Here is a tiny trained network, its code and every weight. The questions are about switching its units off for an input and a class, where a switched-off unit gives its printed mean instead of its output.

import numpy as np


def w(rows, s, z=0):
    codes = np.array(rows[::2]) - 128.0
    scale = np.full(codes.shape[1], s)
    scale[-1] = z or s
    return codes * scale


def norm(h):
    return h / np.sqrt((h * h).mean(-1, keepdims=True) + 1e-5)


def f(y):
    return np.maximum(y, 0)


def log_softmax(a):
    a = a - a.max(-1, keepdims=True)
    return a - np.log(np.exp(a).sum(-1, keepdims=True))


def net(x, mask):
    res = np.array(x, float).reshape(1, 7) / 4 @ E
    u = 0
    for l in range(3):
        y = f(norm(res) @ A[l][:, :-1].T + A[l][:, -1])
        res = res + np.where(mask[u : u + 9], y, B[l][:, -1]) @ B[l][:, :-1]
        u += 9
    return log_softmax(norm(res)[-1] @ U[:, :-1].T + U[:, -1])


A, B = {}, {}
E = w([
[175,127,49,47,134,164,182],'x0',
[232,127,174,84,126,101,154],'x1',
[70,120,177,1,127,119,209],'x2',
[179,136,156,159,135,214,127],'x3',
[166,132,85,123,127,89,128],'x4',
[84,124,126,141,136,210,108],'x5',
[152,118,37,100,117,109,224],'x6',
],0.0039)
A[0] = w([
[176,120,91,130,123,144,115,10],'0.n1',
[92,108,132,77,124,77,135,16],'0.n2',
[88,146,126,95,133,91,147,12],'0.n3',
[72,128,146,96,129,98,162,38],'0.n4',
[204,129,110,88,130,64,208,28],'0.n5',
[165,121,250,133,131,125,100,3],'0.n6',
[103,130,154,178,126,133,143,80],'0.n7',
[192,127,84,115,127,111,134,120],'0.n8',
[130,123,133,70,129,228,170,11],'0.n9',
],0.014,0.0028)
B[0] = w([
[126,173,99,100,145,109,102,167],'0.n1',
[82,134,134,82,110,87,102,187],'0.n2',
[87,127,120,91,118,95,88,172],'0.n3',
[108,154,57,76,137,101,90,190],'0.n4',
[175,2,159,129,67,185,146,254],'0.n5',
[162,188,239,154,126,104,63,229],'0.n6',
[119,91,132,176,105,126,108,172],'0.n7',
[215,132,80,103,129,134,105,204],'0.n8',
[72,185,134,126,149,237,198,209],'0.n9',
],0.017,0.0082)
A[1] = w([
[88,145,132,126,143,161,186,25],'1.n1',
[197,168,19,130,219,66,134,49],'1.n2',
[98,118,98,121,118,83,131,75],'1.n3',
[176,43,149,136,122,83,228,64],'1.n4',
[57,33,73,251,131,105,154,55],'1.n5',
[79,85,120,121,88,134,172,113],'1.n6',
[119,147,162,195,150,94,131,103],'1.n7',
[44,122,99,60,142,9,161,8],'1.n8',
[63,167,111,161,172,171,236,6],'1.n9',
],0.013,0.0017)
B[1] = w([
[111,168,111,140,149,204,132,208],'1.n1',
[106,195,23,214,26,64,164,209],'1.n2',
[117,136,161,69,128,104,119,178],'1.n3',
[183,76,164,103,90,182,104,233],'1.n4',
[116,24,77,177,229,111,214,212],'1.n5',
[196,192,147,170,183,94,60,219],'1.n6',
[171,145,177,133,194,71,150,236],'1.n7',
[5,66,78,62,115,100,18,252],'1.n8',
[67,205,147,115,158,237,179,254],'1.n9',
],0.015,0.0044)
A[2] = w([
[155,117,209,137,109,156,206,95],'2.n1',
[242,57,133,59,94,109,215,5],'2.n2',
[127,147,138,64,122,67,201,31],'2.n3',
[87,173,115,121,118,163,178,21],'2.n4',
[155,115,130,63,206,59,252,87],'2.n5',
[73,141,113,89,89,87,125,54],'2.n6',
[130,137,141,80,114,88,206,65],'2.n7',
[130,180,156,26,128,115,255,51],'2.n8',
[78,73,223,97,30,88,184,66],'2.n9',
],0.0093,0.0029)
B[2] = w([
[86,153,93,117,122,70,141,221],'2.n1',
[198,51,168,133,45,153,175,254],'2.n2',
[136,142,139,95,119,119,141,128],'2.n3',
[132,136,168,56,132,113,228,186],'2.n4',
[105,112,152,104,139,65,205,162],'2.n5',
[104,100,119,84,115,82,143,184],'2.n6',
[136,125,109,105,135,143,100,128],'2.n7',
[90,135,107,168,160,117,154,169],'2.n8',
[150,159,6,141,209,143,115,185],'2.n9',
],0.013,0.0045)
U = w([
[64,204,131,102,163,243,204,181],'0',
[26,89,92,35,120,69,35,178],'1',
[154,188,27,181,54,72,157,8],'2',
[233,30,132,86,47,184,139,200],'3',
[160,198,245,179,156,57,64,166],'4',
[100,47,108,189,222,68,204,3],'5',
],0.011,0.0011)

Each question gives the input, the list of numbers given to net, and the class t.
The units are the neurons (one row each of A and B). Each row of codes is followed by its name. A weight is (code - 128) times the scale printed after its matrix; where a second scale follows, it is the last column's (A, B and U).
mask holds one flag per neuron, layer by layer. A switched-off neuron (its flag False) gives its mean, the last column of its row in B, instead of its output. The means were averaged over made-up inputs and are rounded, as every weight is.
A unit's drop is (log p(t) with every unit on - log p(t) with that unit switched off) / (log p(t) with every unit on - log p(t) with every unit switched off).
The circuit of an input: a set's keep is (log p(t) with only the set's units on - log p(t) with every unit switched off) / (log p(t) with every unit on - log p(t) with every unit switched off). Starting from the 12 units with the biggest drops (on a tie, the unit counted first), units are removed one at a time, each time the one whose removal leaves the highest keep (on an exact tie, the one counted first), for as long as the keep stays at least 0.8.
circuit, biggest first: the units of the circuit, biggest drop first
unit that matters most: the unit with the biggest drop
k most important neurons: the k neurons with the biggest drops, biggest first
top k neurons in layer l: the k neurons of layer l with the biggest drops, biggest first
drop of u: that unit's drop, to one decimal
input [-1,1,-7,-8,6,0,2], class 2: circuit, biggest first : 1.n2; 0.n8
input [7,-6,-6,-5,1,0,6], class 2: 2 most important neurons : 1.n2; 0.n1
input [8,1,-7,6,1,3,-1], class 2: unit that matters most : 1.n2
input [6,-7,-6,1,1,4,-2], class 2: circuit, biggest first : 0.n9; 0.n5; 1.n2
input [1,-3,-6,5,3,7,4], class 2: circuit, biggest first : 0.n5; 1.n2
input [-2,-4,-1,-8,0,7,-5], class 5: circuit, biggest first : 1.n5; 0.n6; 0.n7
input [-5,5,-4,2,7,4,2], class 2: circuit, biggest first : 0.n5; 1.n2
input [2,-2,-7,-2,2,-6,-7], class 4: 3 most important neurons : 0.n5; 0.n4; 0.n8
input [0,0,-8,-7,-8,-3,2], class 5: circuit, biggest first : 0.n6; 1.n5
input [6,3,4,-7,-2,4,2], class 1: top 2 neurons in layer 0 : 0.n4; 0.n2
input [2,3,-4,-5,-1,6,4], class 2: circuit, biggest first : 0.n8; 1.n2
input [3,8,6,8,3,3,3], class 0: 3 most important neurons : 0.n9; 1.n9; 1.n1
input [-8,-5,-4,-4,0,4,-8], class 4: 2 most important neurons : 0.n5; 0.n6
input [7,5,-5,-5,-1,3,-3], class 2: unit that matters most : 0.n8
input [-1,-7,-4,4,5,6,-4], class 5: 2 most important neurons : 0.n6; 0.n9
input [1,-8,2,8,6,-6,1], class 2: 2 most important neurons : 0.n5; 0.n8
input [0,-6,5,0,8,5,5], class 1: 3 most important neurons : 1.n8; 0.n4; 0.n3
input [-3,-6,-2,3,-5,0,-2], class 5: 2 most important neurons : 1.n5; 0.n7
input [-6,-1,-2,-3,-4,7,-3], class 4: 2 most important neurons : 0.n6; 0.n5
input [-3,6,6,7,-2,-1,-7], class 4: unit that matters most : 0.n6
input [1,-1,-5,5,0,-4,4], class 2: top 2 neurons in layer 0 : 0.n1; 0.n8
input [-5,1,-2,-3,0,6,-1], class 4: drop of 0.n6 : 0.3
input [3,-6,-4,7,8,-5,5], class 2: drop of 0.n1 : 0.9
input [-4,5,6,5,2,8,2], class 0: drop of 0.n9 : 2.3
input [7,1,2,4,-3,-3,-5], class 0: drop of 0.n9 : 1.4
